Below are the code and all the weights of a small trained network. Each question names an input and a target symbol and asks about switching units off, where a switched-off unit gives its printed mean instead of its output.

import numpy as np


def w(rows, s, z=0):
    codes = np.array(rows[::2]) - 128.0
    scale = np.full(codes.shape[1], s)
    scale[-1] = z or s
    return codes * scale


def norm(h):
    return h / np.sqrt((h * h).mean(-1, keepdims=True) + 1e-5)


def f(y):
    return np.maximum(y, 0)


def softmax(a):
    e = np.exp(a - a.max(-1, keepdims=True))
    return e / e.sum(-1, keepdims=True)


def log_softmax(a):
    a = a - a.max(-1, keepdims=True)
    return a - np.log(np.exp(a).sum(-1, keepdims=True))


def net(x, mask):
    ids = ['αβγδεζηθλμξπτψω'.index(c) for c in x.split()]
    T = len(ids)
    res = E[ids] + P[:T]
    u = 0
    for l in range(2):
        r = norm(res)
        for j in range(2):
            rows = slice(3 * j, 3 * j + 3)
            q, k, v = (r @ M[l][rows].T for M in (Q, K, V))
            z = softmax(np.where(np.tri(T) > 0, q @ k.T / 3**0.5, -1e9)) @ v
            o = O[l][rows]
            res = res + np.where(mask[u + j], z, o[:, -1]) @ o[:, :-1]
        u += 2
        y = f(norm(res) @ A[l][:, :-1].T + A[l][:, -1])
        res = res + np.where(mask[u : u + 12], y, B[l][:, -1]) @ B[l][:, :-1]
        u += 12
    return log_softmax(norm(res)[-1] @ U[:, :-1].T + U[:, -1])


Q, K, V, O, A, B = {}, {}, {}, {}, {}, {}
E = w([
[226,66,146,67,78,148],'α',
[181,96,162,188,114,63],'β',
[131,183,98,84,119,170],'γ',
[88,158,106,83,138,192],'δ',
[142,248,121,210,180,112],'ε',
[51,184,104,166,143,121],'ζ',
[139,160,150,136,144,148],'η',
[182,87,216,142,120,143],'θ',
[80,59,180,21,148,184],'λ',
[127,176,108,190,102,103],'μ',
[248,144,112,93,41,165],'ξ',
[180,193,166,194,176,103],'π',
[117,147,77,51,75,160],'τ',
[163,157,104,73,96,173],'ψ',
[89,103,148,162,131,120],'ω',
],0.018)
P = w([
[129,140,184,135,50,196],'0',
[161,135,76,156,65,85],'1',
[110,114,222,113,101,114],'2',
[129,86,96,148,168,243],'3',
[157,128,75,145,83,77],'4',
[120,125,231,122,32,118],'5',
[252,251,160,38,236,146],'6',
[156,118,63,141,106,75],'7',
[120,131,231,103,39,111],'8',
],0.018)
Q[0] = w([
[90,117,187,152,120,184],'0.h1',
[126,164,79,44,195,16],'0.h1',
[176,139,126,138,190,241],'0.h1',
[75,57,171,162,56,251],'0.h2',
[163,97,133,87,203,221],'0.h2',
[182,156,106,125,106,203],'0.h2',
],0.028)
K[0] = w([
[68,147,183,113,111,132],'0.h1',
[110,111,36,115,232,102],'0.h1',
[135,128,147,195,118,252],'0.h1',
[90,168,235,121,21,156],'0.h2',
[128,112,144,170,132,246],'0.h2',
[155,116,107,131,74,168],'0.h2',
],0.03)
V[0] = w([
[186,244,62,72,177,82],'0.h1',
[254,179,245,139,188,226],'0.h1',
[41,200,145,157,179,207],'0.h1',
[175,170,162,161,184,64],'0.h2',
[143,34,120,102,168,124],'0.h2',
[44,120,96,211,118,67],'0.h2',
],0.023)
O[0] = w([
[152,230,73,112,165,159,9],'0.h1',
[249,153,225,152,47,201,213],'0.h1',
[69,199,167,177,103,191,76],'0.h1',
[176,176,169,185,166,120,80],'0.h2',
[147,47,97,159,108,124,27],'0.h2',
[80,152,126,210,153,62,105],'0.h2',
],0.018,0.013)
A[0] = w([
[46,118,122,201,112,129,75],'0.n1',
[193,77,108,162,159,85,3],'0.n2',
[148,86,237,125,96,78,77],'0.n3',
[4,138,78,122,173,191,69],'0.n4',
[132,54,162,192,120,162,166],'0.n5',
[72,166,188,180,106,143,67],'0.n6',
[199,159,117,186,211,159,74],'0.n7',
[132,98,46,120,24,146,161],'0.n8',
[136,125,109,124,61,49,136],'0.n9',
[171,151,189,192,152,129,131],'0.n10',
[109,175,195,122,91,128,108],'0.n11',
[160,157,30,126,164,143,41],'0.n12',
],0.026,0.0059)
B[0] = w([
[102,64,86,140,80,60,159],'0.n1',
[172,138,182,97,197,158,156],'0.n2',
[158,225,209,82,107,100,250],'0.n3',
[204,130,208,110,120,232,167],'0.n4',
[129,186,176,175,164,149,208],'0.n5',
[134,129,41,109,73,80,176],'0.n6',
[98,115,189,216,144,175,156],'0.n7',
[75,139,138,152,207,93,184],'0.n8',
[144,165,91,103,140,131,168],'0.n9',
[120,122,141,44,157,169,192],'0.n10',
[85,90,55,111,105,74,197],'0.n11',
[150,125,97,128,3,126,162],'0.n12',
],0.038,0.021)
Q[1] = w([
[214,93,120,159,108,48],'1.h1',
[77,126,131,61,59,3],'1.h1',
[175,106,96,68,92,135],'1.h1',
[56,135,124,141,201,179],'1.h2',
[103,244,181,104,51,17],'1.h2',
[140,146,38,131,67,94],'1.h2',
],0.024)
K[1] = w([
[197,89,91,163,133,56],'1.h1',
[108,172,4,96,184,74],'1.h1',
[205,69,77,100,113,132],'1.h1',
[59,157,126,90,182,140],'1.h2',
[148,188,75,253,172,23],'1.h2',
[189,126,30,139,106,152],'1.h2',
],0.023)
V[1] = w([
[88,213,58,75,113,156],'1.h1',
[254,133,205,241,62,61],'1.h1',
[91,83,77,192,121,77],'1.h1',
[127,123,142,108,111,188],'1.h2',
[43,67,188,98,97,155],'1.h2',
[185,112,135,41,154,133],'1.h2',
],0.016)
O[1] = w([
[74,112,146,56,98,123,219],'1.h1',
[188,175,7,188,143,117,52],'1.h1',
[123,179,162,171,65,83,2],'1.h1',
[145,94,132,138,152,196,137],'1.h2',
[108,73,149,165,126,133,118],'1.h2',
[143,143,120,150,204,142,163],'1.h2',
],0.014,0.0084)
A[1] = w([
[190,174,51,110,52,141,61],'1.n1',
[178,68,232,158,63,49,53],'1.n2',
[175,100,187,149,81,157,32],'1.n3',
[67,44,87,189,116,81,25],'1.n4',
[85,48,132,195,206,250,87],'1.n5',
[160,159,49,95,211,109,132],'1.n6',
[91,159,66,102,68,211,138],'1.n7',
[139,210,154,85,187,100,57],'1.n8',
[222,68,211,194,153,158,193],'1.n9',
[163,110,87,212,34,111,1],'1.n10',
[182,121,159,161,89,214,87],'1.n11',
[163,147,188,187,183,129,208],'1.n12',
],0.023,0.006)
B[1] = w([
[108,129,188,92,127,83,192],'1.n1',
[97,120,152,222,139,110,225],'1.n2',
[111,111,75,132,100,137,179],'1.n3',
[107,119,71,130,27,185,155],'1.n4',
[72,113,253,109,124,100,163],'1.n5',
[119,145,161,160,53,153,170],'1.n6',
[130,156,93,185,179,135,207],'1.n7',
[110,94,182,160,130,141,253],'1.n8',
[86,119,47,117,155,89,219],'1.n9',
[139,51,160,166,152,152,144],'1.n10',
[161,75,115,178,122,115,200],'1.n11',
[127,133,63,86,161,130,221],'1.n12',
],0.047,0.014)
U = w([
[169,130,48,142,168,56,242],'α',
[187,216,167,87,226,89,92],'β',
[93,192,79,48,151,225,143],'γ',
[34,213,82,153,117,168,83],'δ',
[104,237,101,223,156,194,108],'ε',
[105,57,96,144,37,140,253],'ζ',
[205,122,203,104,11,172,99],'η',
[199,53,159,249,132,137,111],'θ',
[33,116,112,183,236,130,68],'λ',
[141,203,84,44,103,36,145],'μ',
[217,43,114,55,119,112,205],'ξ',
[233,187,85,152,85,193,206],'π',
[65,41,207,47,141,147,80],'τ',
[145,59,160,162,131,254,141],'ψ',
[93,156,192,238,99,34,30],'ω',
],0.0098,0.0045)

Each question gives the input, a string of symbols that net reads in full, and the target symbol t.
The units are the heads (3 rows each of Q, K, V and O) and the neurons (one row each of A and B). Each row of codes is followed by its name. A weight is (code - 128) times the scale printed after its matrix; where a second scale follows, it is the last column's (O, A, B and U).
mask holds one flag per unit, layer by layer, with each layer's heads first. A switched-off unit (its flag False) gives its mean, the last column of its rows in O or B, instead of its output. The means were averaged over made-up inputs and are rounded, as every weight is.
A unit's drop is (log p(t) with every unit on - log p(t) with that unit switched off) / (log p(t) with every unit on - log p(t) with every unit switched off).
The circuit of an input: a set's keep is (log p(t) with only the set's units on - log p(t) with every unit switched off) / (log p(t) with every unit on - log p(t) with every unit switched off). Starting from the 12 units with the biggest drops (on a tie, the unit counted first), units are removed one at a time, each time the one whose removal leaves the highest keep (on an exact tie, the one counted first), for as long as the keep stays at least 0.8.
circuit, biggest first: the units of the circuit, biggest drop first
unit that matters most: the unit with the biggest drop
top k neurons: the k neurons with the biggest drops, biggest first
top k neurons in layer l: the k neurons of layer l with the biggest drops, biggest first
which heads matter: for each layer, one digit per head in row order, 1 if its drop is at least 0.15 and else 0, layers parted by /
input ω λ η π ε η, target η: which heads matter -> 11 / 00
input ξ α η ζ, target ξ: which heads matter -> 11 / 00
input η λ γ ψ, target η: which heads matter -> 10 / 00
input η μ β ω, target η: circuit, biggest first -> (0.h1)
input β ζ ε ω η, target θ: which heads matter -> 10 / 00
input α θ λ, target λ: top 3 neurons -> (0.n10 1.n9 1.n12)
input ε β π, target β: top 3 neurons -> (0.n10 0.n12 1.n12)
input τ π η π, target τ: which heads matter -> 01 / 00
input θ α α α ζ ε θ, target α: which heads matter -> 11 / 10
input π γ ζ π ζ, target δ: top 4 neurons -> (0.n1 0.n3 0.n4 0.n10)
input δ ω α ω, target δ: which heads matter -> 11 / 00
input τ ω ε τ τ ω μ α, target ξ: circuit, biggest first -> (0.h1 0.h2)
input π θ π π η ε γ, target π: circuit, biggest first -> (0.h1 1.h1)
input τ π ζ ω δ δ τ τ β, target β: which heads matter -> 10 / 00
input α ω β ε μ ω β, target ε: circuit, biggest first -> (0.h1 0.n3)
input ζ τ ω α, target ζ: top 3 neurons -> (0.n1 0.n3 0.n6)
input ω μ μ ξ δ τ π μ μ, target μ: unit that matters most -> 0.h2
input π ω μ, target μ: top 2 neurons -> (0.n6 0.n10)
input λ α ω ζ, target λ: which heads matter -> 11 / 10
input ξ α η λ δ π, target η: top 3 neurons -> (0.n10 1.n7 0.n3)
input ε ω π μ π γ β ω, target ζ: which heads matter -> 11 / 00
input ω ψ τ λ, target ω: which heads matter -> 10 / 00
input ω θ π π θ ω ω, target π: unit that matters most -> 0.h1
input θ η β, target β: which heads matter -> 00 / 00
input γ λ η δ τ, target γ: top 2 neurons in layer 0 -> (0.n12 0.n4)
input ω ω τ ζ θ θ δ, target ζ: which heads matter -> 10 / 00
